Below are the code and all the weights of a small trained network. Each question names an input and a class and asks about switching units off, where a switched-off unit gives its printed mean instead of its output.

import numpy as np


def w(rows, s, z=0):
    codes = np.array(rows[::2]) - 128.0
    scale = np.full(codes.shape[1], s)
    scale[-1] = z or s
    return codes * scale


def norm(h):
    return h / np.sqrt((h * h).mean(-1, keepdims=True) + 1e-5)


def f(y):
    return np.maximum(y, 0)


def log_softmax(a):
    a = a - a.max(-1, keepdims=True)
    return a - np.log(np.exp(a).sum(-1, keepdims=True))


def net(x, mask):
    res = np.array(x, float).reshape(1, 6) / 4 @ E
    u = 0
    for l in range(2):
        y = f(norm(res) @ A[l][:, :-1].T + A[l][:, -1])
        res = res + np.where(mask[u : u + 5], y, B[l][:, -1]) @ B[l][:, :-1]
        u += 5
    return log_softmax(norm(res)[-1] @ U[:, :-1].T + U[:, -1])


A, B = {}, {}
E = w([
[164,163,109,190,14,80,167,130,128,158,61,108],'x0',
[101,103,135,156,113,142,198,103,187,45,126,159],'x1',
[64,98,134,48,110,167,118,202,105,84,31,101],'x2',
[119,116,50,128,72,201,141,159,137,161,169,141],'x3',
[141,84,118,99,116,135,115,80,189,158,112,91],'x4',
[253,119,110,89,122,137,103,135,117,97,106,214],'x5',
],0.0018)
A[0] = w([
[97,123,133,161,109,153,198,116,205,4,159,158,47],'L0N1',
[125,64,72,94,94,169,113,78,212,197,123,115,108],'L0N2',
[137,152,156,178,164,79,105,51,100,110,141,134,181],'L0N3',
[78,76,147,67,196,165,96,90,119,127,187,174,2],'L0N4',
[91,157,73,171,117,160,157,198,68,120,171,191,123],'L0N5',
],0.0035,0.0018)
B[0] = w([
[122,101,104,116,161,159,112,106,122,254,73,200,237],'L0N1',
[121,127,229,106,172,18,147,168,84,75,144,173,236],'L0N2',
[113,101,163,61,89,170,118,148,149,94,112,114,251],'L0N3',
[172,91,98,229,22,102,133,164,119,123,96,110,226],'L0N4',
[147,58,215,55,157,7,118,104,184,117,134,99,227],'L0N5',
],0.0044,0.0024)
A[1] = w([
[201,97,62,62,127,149,137,140,124,111,76,172,222],'L1N1',
[169,166,159,179,116,136,106,33,166,171,248,170,86],'L1N2',
[155,151,125,110,158,115,50,161,65,221,145,91,2],'L1N3',
[4,115,96,171,168,118,182,127,140,179,145,50,134],'L1N4',
[128,45,97,157,246,190,86,150,120,98,180,123,208],'L1N5',
],0.0037,0.001)
B[1] = w([
[93,190,111,165,171,154,112,105,126,140,240,65,251],'L1N1',
[29,134,101,71,131,174,101,225,77,85,62,77,206],'L1N2',
[79,59,106,169,154,193,229,54,225,156,72,255,194],'L1N3',
[255,184,78,118,168,162,81,118,104,85,211,172,245],'L1N4',
[164,218,130,173,29,55,196,109,141,170,32,61,200],'L1N5',
],0.0042,0.0029)
U = w([
[103,108,82,157,165,200,178,79,171,193,76,218,136],'0',
[222,198,72,135,185,164,92,113,103,93,222,118,135],'1',
[175,138,104,225,1,88,160,138,123,148,88,73,115],'2',
[130,122,180,93,144,96,123,143,148,124,137,118,216],'3',
[129,85,210,95,182,40,121,137,108,101,122,145,104],'4',
[44,144,106,67,121,218,91,180,95,87,88,79,97],'5',
[115,67,105,143,122,146,101,57,68,97,158,120,2],'6',
],0.008,0.0062)

Each question gives the input, the list of numbers given to net, and the class t.
The units are the neurons (one row each of A and B). Each row of codes is followed by its name. A weight is (code - 128) times the scale printed after its matrix; where a second scale follows, it is the last column's (A, B and U).
mask holds one flag per neuron, layer by layer. A switched-off neuron (its flag False) gives its mean, the last column of its row in B, instead of its output. The means were averaged over made-up inputs and are rounded, as every weight is.
A unit's drop is (log p(t) with every unit on - log p(t) with that unit switched off) / (log p(t) with every unit on - log p(t) with every unit switched off).
The circuit of an input: a set's keep is (log p(t) with only the set's units on - log p(t) with every unit switched off) / (log p(t) with every unit on - log p(t) with every unit switched off). Starting from all 10 units, units are removed one at a time, each time the one whose removal leaves the highest keep (on an exact tie, the one counted first), for as long as the keep stays at least 0.8.
circuit, biggest first: the units of the circuit, biggest drop first
most important unit: the unit with the biggest drop
top k neurons: the k neurons with the biggest drops, biggest first
k most important neurons of layer l: the k neurons of layer l with the biggest drops, biggest first
input [-8,-7,-1,8,-7,3], class 2: top 2 neurons -> [L1N5; L0N4]
input [-2,-5,-6,6,6,5], class 3: circuit, biggest first -> [L0N2]
input [-7,6,6,-3,2,-1], class 2: top 2 neurons -> [L1N5; L0N4]
input [1,-8,1,-8,4,8], class 0: 2 most important neurons of layer 1 -> [L1N3; L1N4]
input [-6,-6,-4,2,8,3], class 4: 2 most important neurons of layer 0 -> [L0N2; L0N1]
input [-7,-4,0,-6,5,-8], class 1: circuit, biggest first -> [L1N4; L0N5]
input [-2,8,4,-6,-1,-6], class 0: circuit, biggest first -> [L0N1; L0N2]
input [4,-3,4,8,0,4], class 3: top 2 neurons -> [L0N5; L1N4]
input [1,6,-6,-5,-1,3], class 0: top 2 neurons -> [L0N1; L1N4]
input [1,-4,7,8,-5,-3], class 3: top 2 neurons -> [L0N5; L1N2]
input [7,7,-8,0,6,-8], class 1: 2 most important neurons of layer 0 -> [L0N4; L0N5]
input [-2,-7,-8,-4,7,6], class 5: 2 most important neurons of layer 1 -> [L1N2; L1N4]
input [3,3,0,-3,-4,-5], class 1: circuit, biggest first -> [L1N4; L0N2]
input [1,-1,3,-4,-3,6], class 1: most important unit -> L1N1
input [-7,4,2,-7,8,-8], class 1: top 2 neurons -> [L1N4; L0N5]
input [-8,-7,-6,-3,3,3], class 2: circuit, biggest first -> [L1N5; L0N4]
input [3,7,-7,8,6,-1], class 3: top 2 neurons -> [L0N2; L1N3]
input [-3,-5,5,-4,6,-7], class 1: top 3 neurons -> [L1N4; L0N5; L0N1]
input [1,-4,-4,-7,4,-7], class 1: top 3 neurons -> [L1N4; L0N5; L0N2]
input [1,6,1,-3,-1,-3], class 0: most important unit -> L0N1
input [2,8,8,-4,-6,8], class 0: top 4 neurons -> [L0N1; L1N4; L1N2; L0N2]
input [2,0,-1,8,-2,-6], class 3: top 3 neurons -> [L0N5; L0N2; L1N1]
input [1,-2,-8,8,-5,-4], class 3: top 2 neurons -> [L0N5; L0N1]
input [-8,5,-4,-5,-8,-5], class 2: top 2 neurons -> [L1N5; L0N4]
input [-3,7,-7,8,-2,2], class 3: top 2 neurons -> [L0N5; L1N3]
input [-8,3,3,-8,-8,6], class 2: 2 most important neurons of layer 1 -> [L1N5; L1N4]
input [1,-8,-2,4,-8,2], class 0: circuit, biggest first -> [L1N3]
input [8,-8,-3,-8,-5,-2], class 0: top 4 neurons -> [L1N3; L0N4; L0N2; L0N5]
input [-7,6,-3,3,2,1], class 2: 2 most important neurons of layer 1 -> [L1N5; L1N3]
input [7,-2,-8,-1,-4,1], class 5: 2 most important neurons of layer 1 -> [L1N2; L1N5]
